Each row comes from the steps of one walk. Every step used is in the known rows, and no mark comes twice. Write the walk behind each row, first mark first.
Each row is shifted at random along 3 fixed directions that mean nothing.
Known rows
B E N G Y: [-223  -21  142    1  -29  -60   65  -38 -211   58  -74  -67 -133  121
    2   55  173  -53  130 -101   -1  118 -209   43 -113 -243 -193  -25
  308  -51   28   86 -145   17   85  220   52   45 -115  -85   16   29
   44   23  211  114  -16  -13   13  207   13  171   84   31  -94    9
  -33 -102]
N W G S Y K B E: [-164  -55  307  134  -10 -221  406 -187 -143 -187  156  -74  101  347
  -62 -165  299  -98  104  321    9  128  -74  148  -40  -48 -232  470
 -364  -22   -4  -38 -523   -8  161  202 -480 -219  303  -35  269   43
   49   10  242  196   76  429   80  265   41  290  353   54   59  128
 -124 -207]
M X U L E N S: [-222  -91  159   41   43  -78  205   26  -42 -161  -38  144   83  150
  -21 -222   27  -66    9  356  -21   37 -168   63   -8  116   45  358
 -142  -49   10   35 -101  -92    2  289  -84 -186  149 -109  104  141
  128  -51  247  255   43    2   68  102   27  201  250  -39   37  -46
 -172 -165]
N S Y F U: [  16   10  262 -279   47 -429  147  -33  -26   -5  -28  -60  254  234
 -180   47  135 -106    0  236  -22  -48  274    7  195   63   30   30
  174  126 -196 -268   18 -135   58   23 -239    0  -86   36   96  -59
 -276   32  129  139  264  -78   23  288  110  106  189  -63  -88   50
 -154 -129]
N W Q U M L E Y S F: [-349 -112  -61 -225   94 -134 -177 -268 -153   88 -221   56 -277 -209
   21   76  126  188 -188  -67  -45  142 -222  352  -50  -99   17  137
  262   37   11  396  -34  104  256  209  287  -73 -126 -239 -144   76
 -109 -206   46  -21  -37   28 -284  246 -189   24  -21   27  147   -5
  -71   57]
B E N W U: [  96  190 -230   79  -88  -12 -180  129  -42   91  255  -71  -98  171
   40   52  230   56 -104 -116   48   13  -23 -259 -121 -291   21 -462
  390 -161   87  -27   16  134  -91   94  313  205 -270   -5 -154 -110
  127   80 -147  -17  200  -98  274  121   79 -169  -98 -181 -122   50
  151  248]
S Y K B E N: [-187  235  386  256 -230 -118  141 -146  -39   48  359 -121  171  322
  -63 -236   53  -20   96  351 -148  -62 -352  -39  -75  -69  -81  381
 -237  -70   65   95 -207  102 -167   53 -513 -279  299    3   34   84
  326  130  -32  337 -174  396  -61  -90    8  -73  180 -102  291   73
  184  -54]
Y F U Q: [ 209  157  183   66   24 -161  110  185  116   51  139 -116  608  461
 -148 -227 -168  -95 -176  458  -28 -287  250 -309  -23  298  194  120
 -249  -82   44 -231   77 -268 -215 -227 -300 -127  204  292   79   61
  246   89  -91  317  347  -64  131  148  173 -224  135 -113  -26   75
 -101 -125]
Q U W G Y S F: [-136 -100   94 -238  177 -220   31 -182 -160 -107 -286   43  -34  -90
   74   57   59   73  -27  -86   49   74  -43  228  146  -40  -87   96
  241   51  -61  239 -131  -71  252  170   47  -36 -158  -74  -32   51
 -265  -84  329   47   72  -19 -190  320  -87  144    6  147   58   46
 -224 -160]
Q U W G: [ 306  -79 -223   73  194    2  203  198    3 -267  -72  154  230  287
  186  -80   32  -10  -93   38  238  192  331  -58  209   84  -60   48
 -344 -180   87 -114 -297 -246  127  170  180   26   86   74  159  -10
  -87   16  386   68  423  -20  327  239  120  202  119  149  -63  -47
 -233  -80]
Y K F U M: [-121  123   74  -52   22  -81  -12   38   22  107  -10  -21   93   12
  -42 -210  -42   29 -161  260 -182   61  -82  152 -236   61  118  280
 -212  111  107  130  134   72  -39   41 -108 -159    3   56   80  102
  150   -1 -127  258   67   58 -165   45    9 -146  170  -57  177   17
  -67   27]
Q U M L E B Y: [  16  -49  -25  281 -212  214 -111  -41   41   56  291   21   21  192
  -18 -201   76  -38 -199   68  -36   68  -62  -28  -81  -84  -33  280
 -356  -92  224   80 -126  131   -5   91  106 -211  314  -65   10   38
  262  -41 -131  124   43  139  -14   77   28 -154  105   -4  119  -42
  157  310]
B U M X: [ 334   -5 -282  -58  -24  151  -48  106   52   66   15   20   53   -8
  108   30   47 -137 -192  -84  -82  -18  354 -275   81  -18  165 -224
  -36  -53   70 -119  120  -65  -26    2  418   60  -34  -56 -187  -14
  -69   53  -70   74   79 -280  220   77   23 -202   97  -20  -39   12
   64  286]
Q U L E B Y: [-118  -60  186  318 -151  104   30  -64  103   -1  310   18   73  278
  -79 -307   46  -12  -97  275  -85   70 -202  137  -99  -53  -87  480
 -510 -118  212  165 -227  183   -1  168 -189 -370  414  -56  126   70
  292  -31  -46  205   32  337  -58   35   37  -60  208    1  151   17
   87  137]
K F X U: [ -12 -151 -129 -498  100 -186   28   48 -137  -94 -126  279 -358 -316
   22  124  216 -105   37   31 -104  542  412  443  106  -29  106  -43
  213  157  -46 -133  212   25  182  342  363  137 -183 -205  102 -158
 -383 -194  304 -185  -10 -276  -83  351 -111  296  197  -29  113  -75
 -176   77]
N G S Y F U: [-280   99  406 -120  103 -386  103 -122 -152   62 -109 -135  308  181
 -194  -84 -110   32   16  336 -113 -221 -269  117 -164   41   93  200
   66   66  -75   59   41  -49   -1  -49 -454 -133  -71   89   94  138
   11   26  -36  256   86   36 -209   88   36   35   88  -37   33  152
 -103 -222]
Q U L E B Y F N: [ -87 -150  271 -112   15 -251  121 -130   34 -111   61  153    5  152
  -98 -219  236  -12    8  283    2  273  166  337  179 -149  -19  329
 -227   83    4  -67 -208   71  156  298   37 -137  171  -60   59  -34
 -121  -76  245  113  192   89  -16  306   20  192  453   22  102   -5
 -162  101]
F U W G: [ 112 -202 -376 -284  171  -62  -38  155 -128 -166 -220  219 -422 -233
  188   58  234  127   39 -343  119  587  256  332  166 -275  -88 -178
  131   -1   49  122   32   -5  281  355  534  215 -348 -169   69 -182
 -275 -135  337 -151  261 -190  -13  254  -36  334   33  158 -106  -54
 -262  135]
F N G S Y K B: [ -26  230  207   85 -123 -176  -98 -191 -160  139  186 -275  234  232
 -203 -211   51   22   20   15 -126 -308 -351 -366 -148 -309 -120    2
  125   91  -55    6   67  -69  -99 -222 -442  167  -79  195 -148   55
  275  257 -200  198  -38  -22  -85  -78  -13 -386   55 -142  -42  233
  183  144]
B E N S G W U: [-229   28 -132  -49   58  -91  -76  -44 -119   56 -115  -17 -243  -37
  -25   16  122  203  -18 -161   19  101 -287  131 -198 -351  -36 -194
  338 -128  172  190    9   43   70  230  244   88 -287 -108  -40   10
   24  -43   50 -126   74   84   40  178  -80   69  -76  -50  -74    4
   -7  -39]
S F N G W: [-120  -84  128 -288  230 -391  408  -47 -106 -174 -234  115  133  154
 -155  -13   55  -27  110  176  144   58  107   98   60 -173  -70    5
   -4 -123 -107 -158 -271 -317  191  279  -42  -14 -128   46  132  -60
 -177  -70  379  -38  350   72  304  366   17  360  228   58 -108   62
 -256 -270]
N S G Y F: [-564  -54  464  -44  159 -259  138 -234 -167   16 -327 -102  112   38
 -126  -50 -106  112  105  257 -109 -193 -504  419 -217   53  -15  407
   99   34   10  232  -60   34   94   21 -425 -225    1   63   87  238
   23  -58   92  201 -159  176 -327   82  -76  186  138   82  104   50
 -149 -497]
X U L E Y S G: [ 128  281 -127   87 -147  109 -506  -74  -71  334  152 -110  -30   84
  -55  -43  -49  107 -151 -307 -109 -308 -334 -428 -209 -441   57 -389
  611  146   56   26  545   19 -261 -283  130  296 -382  -20 -425  -15
  235  154 -304  -42  -21 -405 -272   40  -22 -469 -337 -187   24   36
  321  456]
K E Y S: [ -78   -2  221  -53 -141 -160  201 -136  -11  -30   89   -4   52  290
    1   50  253 -142   28  165   31   14  115   39  173 -125 -234  135
   65  107  -93 -155 -153  -97  -44  113 -224  -29   58  -76   37  -79
 -114  103  322  136   49  136  -49  337   -2  179  144   -3   94  -72
  -41  -32]
Q U M X: [ 236 -122 -114  -16  148   28  303   72   83 -102 -189  144  279  153
   91  -58  -73 -133 -196  247   14   10  425  -34  132  268  148  288
 -479  -87   52  -93 -217 -261   50  157  198 -204  281   18  101  134
 -162   13  259  132  165   17  308  224   37   10  228   73   63  -70
 -192  -72]
M L E B U W G Y S F: [ -58 -111 -150 -162  -46   -5 -397 -220 -165   22   15   14 -370 -235
   83   64  285   80  -75 -456  -21  145 -121  -18  124 -381  -75 -371
  605   58    5  215  186  159  246   28  386  204 -394 -207 -329  -99
  -93 -121  -27  -56  -24 -322 -236  205 -100  -95  -99   69  -16   84
   59  338]
W Q U L E B Y K: [  85  -19   97  265 -163   60 -127  -71   68   82  325 -152   59  367
  -64 -235  144  -10 -134  188 -108   -9  -51  -99 -146 -108 -118  327
 -261  -41  156   53 -143  167   34   -8  -93 -172  280  -56   31   20
  309   50 -169  183   54  249   56   95   92 -313  235 -112   23   50
  188  233]
Q U W G S: [ 221 -132 -345  -92   72   93 -116   69 -175 -109 -181   66 -126  -21
  176  121  217   26  -39 -425  224  194  223 -104  148 -185 -109 -325
  266  -45   47  -18  -64 -167  216  141  510  377 -224  -45  -26  -92
 -219  -12  255  -96  278 -335  114  279    7   76  -76  149 -262   18
 -206   88]
K E N W Q: [-183 -160 -210 -279   11 -127  -55   50 -107   25  -93   54 -499  -99
   42  150  368  111   90 -148   41  496   32  351  -21 -255  -85 -206
  303 -132   68  148  -91   83  198  353  421  185 -195 -193  -12 -137
 -142 -133  123 -145   60   23  104  178 -119  206   91  -26  -97  -45
  -78  -27]
Q U W G Y K: [ -82  -18   42   82  130  -30  -91  -76 -207   11 -170 -112  -39   12
  128 -126  -40  148  -63  -98  -47   39 -296  104 -213 -116 -130  216
   20  -11  125  296 -105   50  148   12   12  -19  -78  -10    3  118
  159   38   65  188  -52   95 -103   29    9 -127   76   62   30   79
  -25  -77]
M L E Y: [ -70  101  -36  314 -154  186 -202  -42  -46  101  221  -28   49  179
  -29 -106  -21   -5 -122    0  -13 -178 -268 -190  -79  -70   -3    8
  -42  -62   81   12   68  110 -114 -100   16  -56   76  -41 -119   43
  400   20 -185  158  -62    8   22  -66   34 -174  -66  -79   85  -36
  249  248]
K E Y F U L: [  91  141   62   71  -78 -128 -133   11  157  177  258  -27   64  233
  -74 -108  180  -54 -129   92  -98    0   83  -96  -59 -162   13  -62
   75  132   -4 -124  197   83  -47   -6    9   75 -132    4  -57  -74
   54   84 -132  126  231 -158  -50  210  117 -188  150 -122    4   57
   -6  318]
N S F U W G Y K: [ 185  200  118  106   13 -163  -63   65 -135   11   78 -274  444  414
  -77 -103  -26  -72  -79   10    4 -402  -64 -517  -93  -81  -85 -104
  225   -1  -74 -111   50 -139  -51 -226 -247  105 -202  245  -36    3
  242  201  -75  336  258 -185  166  134  235 -333   29 -128 -201  150
   60  -12]
X U L E Y S F: [ 118  181   58  -18  -97  -98 -171  -78  -15   84  217  -34  175  199
  -86  -17   62 -105 -131   35  -43 -304   22 -369   84  -87   33 -151
  383  127 -124 -104  189  -24  -90 -102  -57   51 -160  -19 -229  -58
   89   48  -36  119  100 -236  -59  252   61 -267  -71 -147   35   75
  111  259]
N S F U L: [  41  148  247  133  102 -228  138   66  195   -1  142  -64  553  391
 -228 -238 -120  -85 -151  373  -44 -312   13 -269  -56  195  123  172
 -272   45 -103  -98   14 -133  -80  -72 -373 -155   86  189  141  118
  113   73  -94  275  405  -70   76  126  208 -145  145 -120  -90  117
 -136  -27]
B E N G S F Y K L U: [-252  -98  208 -159    8 -149  173 -281 -143  -54  129  -99   -1   51
  -51 -111  298  -54   48  213 -105  165   40   69  168 -212  -72  134
  -63  -17   34   -5 -199  -48  146  192 -129  -69   43 -203   36  -23
  -28   69  211  144   30  162   21  159  -19  135  513   -2   94  140
  -39  -31]
L E N S G Y F X U W Q: [-120 -251  -84 -272  232 -186   27  148 -221 -143 -266  103 -144   75
  -41  -60  152   71   71   41   10  378  177  404   36   15   74   -7
  203  -96   85   68   52 -161  158  298  278  107  -90  -79   75   26
  -90 -200  363   33  151 -136   51  398  -39  217  193  -16 -115  -49
 -198 -231]
Y S G W U L: [  57  199 -148  233   89   55 -273   -8   80  192   54 -104   51  119
  -55 -169 -123  192 -192 -142  -44 -285 -320 -251 -396 -242   61 -269
  233   32  150  144  255   34  -99 -157   63  168 -330   77 -193  118
  235  112 -298  -22  222 -127  -35  116   31 -363 -208  -81 -115  119
   84  239]
B Y K F X U M: [  24   95  -28 -122   -5  -16  -10  100 -126   68   22   52   24  -48
    7 -109  -32  -84 -147  208 -197  134  134  149 -260   50  133  250
  -94  154  106   14  172   47  -49  138   91  -64    6  -16   52   33
   87  -41   -9  153   13 -111 -145  223    6 -103  180  -97  183  -12
    1  144]
E Y K B L: [-119   70  193  151  -99  -44   82 -161   71   58  372 -137   95  296
 -146 -173  231  -82  -41  226 -138    8  -56  -66   64 -141 -154  272
 -411  -81   29  -44 -116  102   -1    3 -278  -98  310  -64   81  -70
  169  138   17  213  -50  279   46   48   10 -107  368  -54  102  151
  182  191]
K Y F U: [  24  140  243 -144  -42 -295  141   -4   81   28  139  -57  261  294
 -144  -68   30 -151  -21  410  -61  -56  186   41   67   27   68  135
  -76   74 -100 -254   66  -52  -69   -7 -274 -130   22   76  144  -70
  -49   49  -15  229  190   50   45  215   62   47  237  -82   98   24
  -85   -3]
N S F Y K: [ -71  123  357  -22   31 -272   73 -171 -150   14   68 -237  415  147
 -172 -122  -72  -25    3  264 -118 -366 -133 -211  -42   17  -70  270
   28  146 -218    0  -66  -75  -27 -158 -524  -49   13  155  -25   64
  122  189  -66  225    9   63  -51  -42   85 -185  178 -104  -45  132
   36  -69]
B Y F X U L E N S: [-333 -117  134 -202  -55 -126  -61 -104 -147  -23  -26  128 -334 -121
    2  -31  251    6   73  125  -98  319 -157  370  -64 -162  -36  233
  310  112   -9  100   95  150  122  417  177  -14 -100 -282   -2  -35
  -76 -139  168   68  -36 -130 -248  231  -59  266  224  -55   66  -53
 -130   52]
M L U W G: [  52 -209 -257   65  229   87  183  125  -91 -339 -154  201  -40   -8
  216 -119   17   82  -32  -10  172  313  179  220  153   62   -1   70
 -354 -126  170   61 -236 -118  216  214  218  -46  -31  -66  156   49
   10 -112  338   32  265   33  148  159   15  393  171  209   32  -78
 -213  -87]
Y S G W Q U M: [  47 -184 -129 -186  257  -96  243   21   29  -16 -350   74  129  190
   13  -16    4   51 -188   87   81  193  311  181  -32  110   35  226
 -246  -50  132   15 -248 -339  143  192  240  -62  149  -32  151  125
 -245  -79  322   11  339  116  155  418  -18   98  169  104  -54  -73
 -305 -242]
G Y F N W U M Q: [-229 -209   58 -130  296 -222  259   10 -174  -73 -492   69   58  -47
  -48 -168   -2   92  -67  230   13  151  106  381 -127  138  129  297
 -203  -27  150  189 -312 -187  139  289  103 -170   31   13  153  206
   -5 -102  361  176  129  263   60  378  -71  197  324   79   47  -58
 -333 -325]
U L E Y: [-123   65  -41  257 -109  166 -209  -24    4  148  188   -6 -118  102
  -29 -152   67   63  -77  -45  -86  -26 -296  -21 -123 -185  -73   57
   14   -7  103  164   82  195  -57   48   41  -58   11  -96 -113   12
  350   13 -118  150  -46   41  -82  -32   21 -179   -7  -69   44    8
  155  247]
Q U W G S Y F X: [-368  -63  226 -135  248 -248   51 -223 -256  -57 -335   41   51 -157
   28  -36 -149  222   40  196 -134  102 -283  592 -192   63   87  360
  -50   27   30  368  -14   41  169  154 -177 -150  -27   13   82  170
 -147  -94  132  129  -73   42 -365   75  -94  160   66   99  209   92
 -184 -288]
G W Q U L E B Y K: [  89 -232   15   10  -72  -55   68  -91   46  -24  169   -9 -187  287
  -52 -115  357  -50  -50  102  -15  302  254  136   23 -197 -217  297
 -199  -55  110  -64 -305   60  250  249  139 -124  223 -213  142 -117
    3  -73  132   23  188  317  212  388   53   -9  374   -1  -58    8
   -9  131]
W G S Y K E N: [ -78  281   77  114 -292    8 -311 -133 -223  199  190 -179 -116   53
   88    9  160   60   75 -202  -60 -109 -475 -312 -167 -422 -130 -199
  488   60   59  123  123  120 -123  -70  -33  214 -269  -33 -262  -40
  264  207 -172  158 -178 -103 -129 -130   -2 -293 -121 -110   83   66
  232  194]
F N W U L E B Y: [ 105 -175 -135  -50 -148  -29  -46   58   13  -44  280  108 -330  150
 -103  -73  509  -53   -4 -130   55  391  300   80  153 -468 -172 -147
   82  -15   49 -101 -145  174  147  375  370   98  -57 -149    3 -251
  -52  -56  121  -78  322   -1  212  398   64   83  237  -41 -183   -4
   15  408]
N S F U: [ -38  -51   21 -433   42 -336  -39  -45  -23   16 -101    9  -58 -111
 -142  137  199  -33  -33  -72  -24  128  209   39  215 -120   36 -150
  352  107 -189  -52  152  -61  154  151  149   94 -263  -79   20 -148
 -343  -79   87  -67  195 -234  -68  212    4   68   55  -90 -124   32
 -165   55]

Write each row's walk
[ 173 -100  101   38  157  -52   62   30    6  -85   87   98  159  323
 -102 -190  122 -186  -37  210   -8   34  261 -128  -33   48  137   52
    7  130  -22 -356   60 -136  -16    3   16  -11   52  -32   28   30
   32  -62  118   87  273 -199  205  393  195   -4  242  -61  -62   31
 -131   77] : S G Y F X U L E
[  34  238   81  147 -119  -67   38   71   90  173  285 -115  343  366
 -103 -202    5  -81 -191  285 -168 -144   29 -143 -187   -1   88  185
 -231    9  110  -54  102    6 -209  -54 -196 -151  113  167   19   22
  267  104 -170  361  149   10  -42  115  118 -275  166 -155  116   70
   49  169] : K B E Y F U M
[ -79 -201  -38  -66  -53   15 -109  -88  -97   70  107  -70 -167   46
  -34 -168  350   45 -101  -94  -98  295   24  -27   91 -236 -108   12
  -54 -106  192  135  -84    6  189   67  138   44  143 -172  -32  -51
  123  -40   61  147   91   16  -43  118  -23 -125  300   70  -94  166
  -50   61] : W G S Y K L E B U Q
[-101  -86 -259 -135  181  -45 -260 -123 -107  139 -361   61 -111 -206
   14   -6  -40  233 -276 -239   50  104  -89  146 -199 -101  154  -61
  157   45  138  166  137 -117  224   42  566  237 -220  -48 -159  166
 -113 -130  -88 -151  160 -293 -120  213 -130  -63    0   40  -40  -60
 -110  129] : Y F N S G W Q U M L
[-575  -27  105    2  142 -139 -111 -139 -232  -82  -92   68 -288 -208
   57 -340   27  343   51  101 -137  356 -745  612 -198 -227  -50  406
 -155  -93  216  633   39  262  186  327 -146 -176 -109 -154   25  122
  232 -110   96  252 -131  189 -466 -126 -162  236  143  116  248  123
 -105  -38] : K B L E N S Y F U W G
[ -60  314  200  281 -113  -26 -317 -116 -187  212  167 -229  226  109
  -63 -309 -221  104 -136  142 -247 -488 -637 -395 -366  -67   87  156
  224   85   40  236  258   98 -185 -251 -356  -45  -99   39 -294  228
  530  189 -379  338 -235  -78 -192 -238   48 -569  -74 -231  118  164
  328  161] : M X U L E N S Y K
[ 130  -23  -35 -174   87 -183  -51  -31  -73   25   54  -54  202  151
 -153  -46  144  -48  -51  -36   47  -19  203 -250  159  -99  -58 -147
  252   21 -143 -116  -61 -202  115  119   98  220 -128   26 -113  -71
  -97   93  100   37  352 -220  258  233   76  -87  158  -58 -297   73
 -125  120] : G W Q U L E N S F Y
[-224    3  497 -175    4 -423  351  -65   -6 -161   70   31  257  379
 -193 -219  204 -165   71  651  -58  136   73  202  194  159  -25  473
 -272   73 -114 -226 -212  -63   49  227 -536 -317  225  -43  315   39
  -37    1  272  372  206  321  106  249   86  291  456  -48  160  -16
 -189 -311] : L E N S Y K F U
[  -7  -93 -267 -124   53   14 -147  -12  -46  134  -69    5 -240   54
  -52  -79  240  131 -165 -177   33  181   93   -1    5 -309  -66 -212
  242 -100  202   57  103 -140   64  121  367  177 -144 -122 -112  -72
   68  -27  136  -97  237    3   72  413  -85 -108   27   11 -120   35
  -78   92] : K L E Y S G W U Q
[ -72 -141 -108 -208  196 -196 -118  129 -116    9 -269  -78  -54   66
  -97  -37   79  157  -19 -117    7  175   70  279  -14  -43   24 -146
  230  -81   82  158  142 -109  158   95  182  176 -215   49   24   40
  -84  -97  107   15  212 -136  -53  271  -42   28   46  -11 -223   17
 -134 -152] : N S G Y F U W Q
[-133   -2 -150  -43   -2  -34 -317  -67 -121  170    4  -15 -182   27
  -95  -40  217  142 -132 -224   -7   78 -189   16  -41 -331  -29 -201
  314  -43   49  221   48  112  125  169  385  175 -177  -98 -196  -45
  120  -53  -54   48  139 -174   -3  149  -34 -210   11 -109 -132   80
   44  264] : G S F N W Q U L E Y
[ 186   58 -229  114  -56  108 -457  -85   34  169  254  -61 -168  152
  -25 -262  208   63 -191 -135   -7   96 -153 -210 -225 -372  -19 -209
  226  -12  204  -33  185  109   82   22  360  241 -183  -68 -321  -34
  252   18 -289  -50  202 -233   73  166   -3 -334   79 -120  -98  122
  119  566] : K B Y F N G W Q U L E
[-118 -223 -308 -157   50  164 -545 -257  -84  196 -163   82 -798 -418
  116  -62  256  282 -127 -469  -51  504 -293  417 -221 -460  -68  -73
  439  128  240  393  213  259  312  258  680  175 -296 -462 -289   -4
  -99 -220 -109 -336  -70  -76 -357  212 -236  -39  -88   67   16   -8
   -7  435] : B Y S G W Q U L E
[-110    6  344 -256  139 -405  452  -74 -102 -187  -95   35  372  376
 -124  147   46 -179  168  384   17  -90  218   18   79   27   -2  104
   64  -14 -264 -220 -198 -215  -13  172 -305 -146  -24  115  208  -73
 -257   37  339  252  339  -48  219  406  156  302  181  -24    2   39
 -225 -347] : E N W G Y S F X
[ -93  -80  -68 -132  175  -69   -4  -23 -324   42 -455   50   53 -229
   27  -59 -183   69  -66   48 -101   26   -5  182 -256  150  209  211
   32   94  153  220   47 -187   63   98  111  -31  -95  -31   26  188
   35  -80  187  124  -83  -87 -232  230 -102   12   54   44  125  -28
 -187 -148] : W G S Y F X U M Q
[-308 -167   20 -283  219 -277   47 -224  -78    3 -237   53  -78   83
  -80  -99  111  147 -123  145   22  266 -140  357    1 -159  -60  198
  -86 -163  115  216 -200 -114  279  320  182  -61   40 -169   34   62
 -126 -114  291   22  152  171   31  301 -143  128  272   19   50   63
 -171 -111] : K L E Y S F N G W Q U
[-143  -78  -55 -219   82 -119 -134 -184  -27  102  -91   81 -282  -13
  -67   -2  234   84  -29   91 -158  374   52  419 -117 -229  -13   88
   89   37   79   26  145  114  205  238  217   19  -96 -164   31  -66
 -127  -94   36  -81   77   16  -16  311  -93   23  217  -63  136  -32
  -22   79] : S G W Q U L E Y K F X
[ -19  -40 -116 -337   57 -164 -127  -24 -181  185 -226  -29 -166 -129
  -32  129  217   34  -84 -234  -59  152  163   63  -69 -227   26 -177
  477  204  -46   38  185  -64  153  120  326  244 -363  -83  -97  -45
 -255  -36   44  -11  186 -320 -176  329   -6  -54   24   17 -161   55
 -176  129] : N G S Y F U M
[  32   44  -21   93 -169   47 -121  -97   52   98  325  -26   29  267
   -5  -47  282 -132 -154  109  -69  -22  112 -150   88  -97   14  -34
   37   -6   60 -243   50  104  -15  -48  110    2   75  -88 -162  -73
  153    3 -125  193   59  -67   66  174   34 -132  241  -50  104   23
  125  308] : K B U M L E Y F
[-296  -59   66  -68  123 -131    9  -55 -360  -29 -194   71 -198  -95
  -15  -66   81  124   87 -109    7  138 -392  195 -159 -164  -42   76
  239   61   19  285 -137   33  173  254    3   50 -176 -168   21  105
   42  -88  181  122   52  -24 -138  137  -35  185   -8  103  -65  115
 -159 -136] : X U L E N W G S Y
[-218  119   73 -198   40 -235  -87 -172 -131  101 -186  -47  -54  -58
 -153  -64    5  169   33  -61  -24  -91 -356   65 -180 -381  -49 -123
  341  -17   29   35  180  -93   62   24  -51  158 -343   64 -122  -17
   17   30  -55  -76   59  -54  -65   96 -112  -19    0  -54    8   56
   29 -101] : Y K F N S G W
[-127 -169  -29 -482  -33 -273   65 -129 -120  -53  102  252 -579 -121
  -12   92  551  -61  107  -13  -36  615  221  371  145 -438  -75  -43
  417   67 -125  -55  -27   82  197  565  406   91 -214 -385  -43 -291
 -354 -186  277 -128  183  -90  -12  507 -102  339  245  -27   80   21
 -167  243] : K B Y S F X U L E N W
[-202 -172 -140 -171  161  -87  108  -49  -91   58 -285   71 -237  -16
  130  -58  176  144 -145   48  -15  461  -25  368 -212 -119  -74  323
 -137  -85  234  275 -272 -117  249  395  380  -59   55 -191   91  103
  -67 -111  273   23   95  214   38  262  -98   82  276   60   69  -57
 -244 -128] : Y K E N G W Q U M
[  13   63  182  140  -93  -25 -112 -139   96   87  291  -26  191  260
  -80 -132   18  -43  -91  326 -182  -61    2   45 -183  -47   92  211
 -128    0   64  -64  131  158  -79  -13 -119 -171  151   56  -31  -18
  105   28 -218  157   72  -64  -72  111  105 -212  162 -137  164   61
  111  228] : Q U L E B Y F X
